Below are the code and all the weights of a small trained network. Each question names an input and a class and asks about switching units off, where a switched-off unit gives its printed mean instead of its output.

import numpy as np


def w(rows, s, z=0):
    codes = np.array(rows[::2]) - 128.0
    scale = np.full(codes.shape[1], s)
    scale[-1] = z or s
    return codes * scale


def f(y):
    return y / 2 * (1 + np.tanh(0.7978845608 * (y + 0.044715 * y**3)))


def log_softmax(a):
    a = a - a.max(-1, keepdims=True)
    return a - np.log(np.exp(a).sum(-1, keepdims=True))


def net(x, mask):
    res = np.array(x, float).reshape(1, 4) / 4 @ E
    y = f(res @ A[0][:, :-1].T + A[0][:, -1])
    res = res + np.where(mask, y, B[0][:, -1]) @ B[0][:, :-1]
    return log_softmax(res[-1] @ U[:, :-1].T + U[:, -1])


A, B = {}, {}
E = w([
[118,73,230,59,191,195,192,144,107,2],'x0',
[194,201,188,122,196,193,51,24,77,131],'x1',
[166,166,101,142,57,124,94,144,154,20],'x2',
[59,179,94,12,81,72,156,67,20,115],'x3',
],0.0058)
A[0] = w([
[168,126,168,125,179,172,113,78,104,157,122],'neuron 0',
[107,193,99,80,97,91,114,75,70,123,145],'neuron 1',
[185,153,148,132,132,170,98,116,137,82,218],'neuron 2',
[107,118,40,151,46,58,132,176,163,140,248],'neuron 3',
[133,96,201,109,145,200,161,141,130,51,189],'neuron 4',
[127,127,61,174,71,80,110,163,171,155,221],'neuron 5',
[183,145,175,137,197,180,94,74,114,143,153],'neuron 6',
[127,84,191,113,150,188,165,153,135,65,182],'neuron 7',
[37,116,113,84,131,84,176,110,84,164,188],'neuron 8',
[172,153,163,122,161,172,101,101,120,106,199],'neuron 9',
[121,234,105,89,100,106,106,72,75,102,218],'neuron 10',
[149,69,157,185,151,166,150,181,190,129,118],'neuron 11',
[94,125,55,129,55,57,137,159,141,133,254],'neuron 12',
[106,162,157,47,138,134,149,67,47,80,246],'neuron 13',
[199,190,110,197,140,136,1,90,144,190,221],'neuron 14',
],0.0076,0.003)
B[0] = w([
[116,86,104,58,131,117,134,141,66,156,173],'neuron 0',
[116,194,121,156,86,127,149,74,164,121,202],'neuron 1',
[150,92,159,101,122,154,104,181,117,88,174],'neuron 2',
[140,114,42,140,128,17,180,144,117,161,252],'neuron 3',
[141,68,147,98,147,128,125,200,122,110,215],'neuron 4',
[172,117,56,151,104,56,138,148,125,139,228],'neuron 5',
[128,83,114,58,121,130,118,147,61,147,195],'neuron 6',
[146,70,144,119,155,125,126,205,136,111,205],'neuron 7',
[60,132,148,80,159,130,191,97,87,178,209],'neuron 8',
[141,97,134,80,116,136,112,154,87,122,178],'neuron 9',
[132,198,130,157,58,140,123,85,167,95,221],'neuron 10',
[148,172,140,199,143,127,147,125,198,93,184],'neuron 11',
[122,113,58,131,140,35,196,133,111,169,239],'neuron 12',
[115,154,112,89,74,130,124,91,60,132,240],'neuron 13',
[229,142,128,135,2,158,58,144,109,60,254],'neuron 14',
],0.0085,0.0072)
U = w([
[121,164,149,160,133,143,130,129,187,85,115],'0',
[173,175,96,210,96,102,125,115,195,125,130],'1',
[91,56,108,90,184,94,166,164,81,188,131],'2',
[10,209,137,157,228,204,2,69,241,123,10],'3',
[38,204,148,106,122,152,154,44,113,163,123],'4',
[117,97,202,154,228,178,140,172,219,87,125],'5',
[115,123,172,149,192,206,87,107,151,212,126],'6',
[177,121,163,103,84,210,26,143,100,70,139],'7',
],0.0078,0.013)

Each question gives the input, the list of numbers given to net, and the class t.
The units are the neurons (one row each of A and B). Each row of codes is followed by its name. A weight is (code - 128) times the scale printed after its matrix; where a second scale follows, it is the last column's (A, B and U).
mask holds one flag per neuron, in row order. A switched-off neuron (its flag False) gives its mean, the last column of its row in B, instead of its output. The means were averaged over made-up inputs and are rounded, as every weight is.
A unit's drop is (log p(t) with every unit on - log p(t) with that unit switched off) / (log p(t) with every unit on - log p(t) with every unit switched off).
The circuit of an input: a set's keep is (log p(t) with only the set's units on - log p(t) with every unit switched off) / (log p(t) with every unit on - log p(t) with every unit switched off). Starting from the 12 units with the biggest drops (on a tie, the unit counted first), units are removed one at a time, each time the one whose removal leaves the highest keep (on an exact tie, the one counted first), for as long as the keep stays at least 0.8.
units of the circuit, in order: the units of the circuit, biggest drop first
top k neurons: the k neurons with the biggest drops, biggest first
drop when u is switched off: that unit's drop, to one decimal
input [6,-6,4,8], class 4: units of the circuit, in order	neuron 13; neuron 1
input [-7,7,6,0], class 7: units of the circuit, in order	neuron 14
input [8,-2,-6,0], class 5: units of the circuit, in order	neuron 3; neuron 12; neuron 7
input [4,-3,-8,6], class 4: units of the circuit, in order	neuron 3; neuron 13; neuron 5; neuron 8
input [5,-8,-3,-2], class 5: top 2 neurons	neuron 11; neuron 13
input [4,6,1,8], class 4: top 2 neurons	neuron 14; neuron 1
input [8,-5,-6,0], class 5: top 2 neurons	neuron 3; neuron 12
input [2,1,-1,-2], class 5: top 2 neurons	neuron 14; neuron 13
input [3,4,-6,-6], class 7: drop when neuron 8 is switched off	0.2
input [6,1,4,8], class 4: drop when neuron 13 is switched off	0.2
input [3,2,7,8], class 4: drop when neuron 1 is switched off	0.1
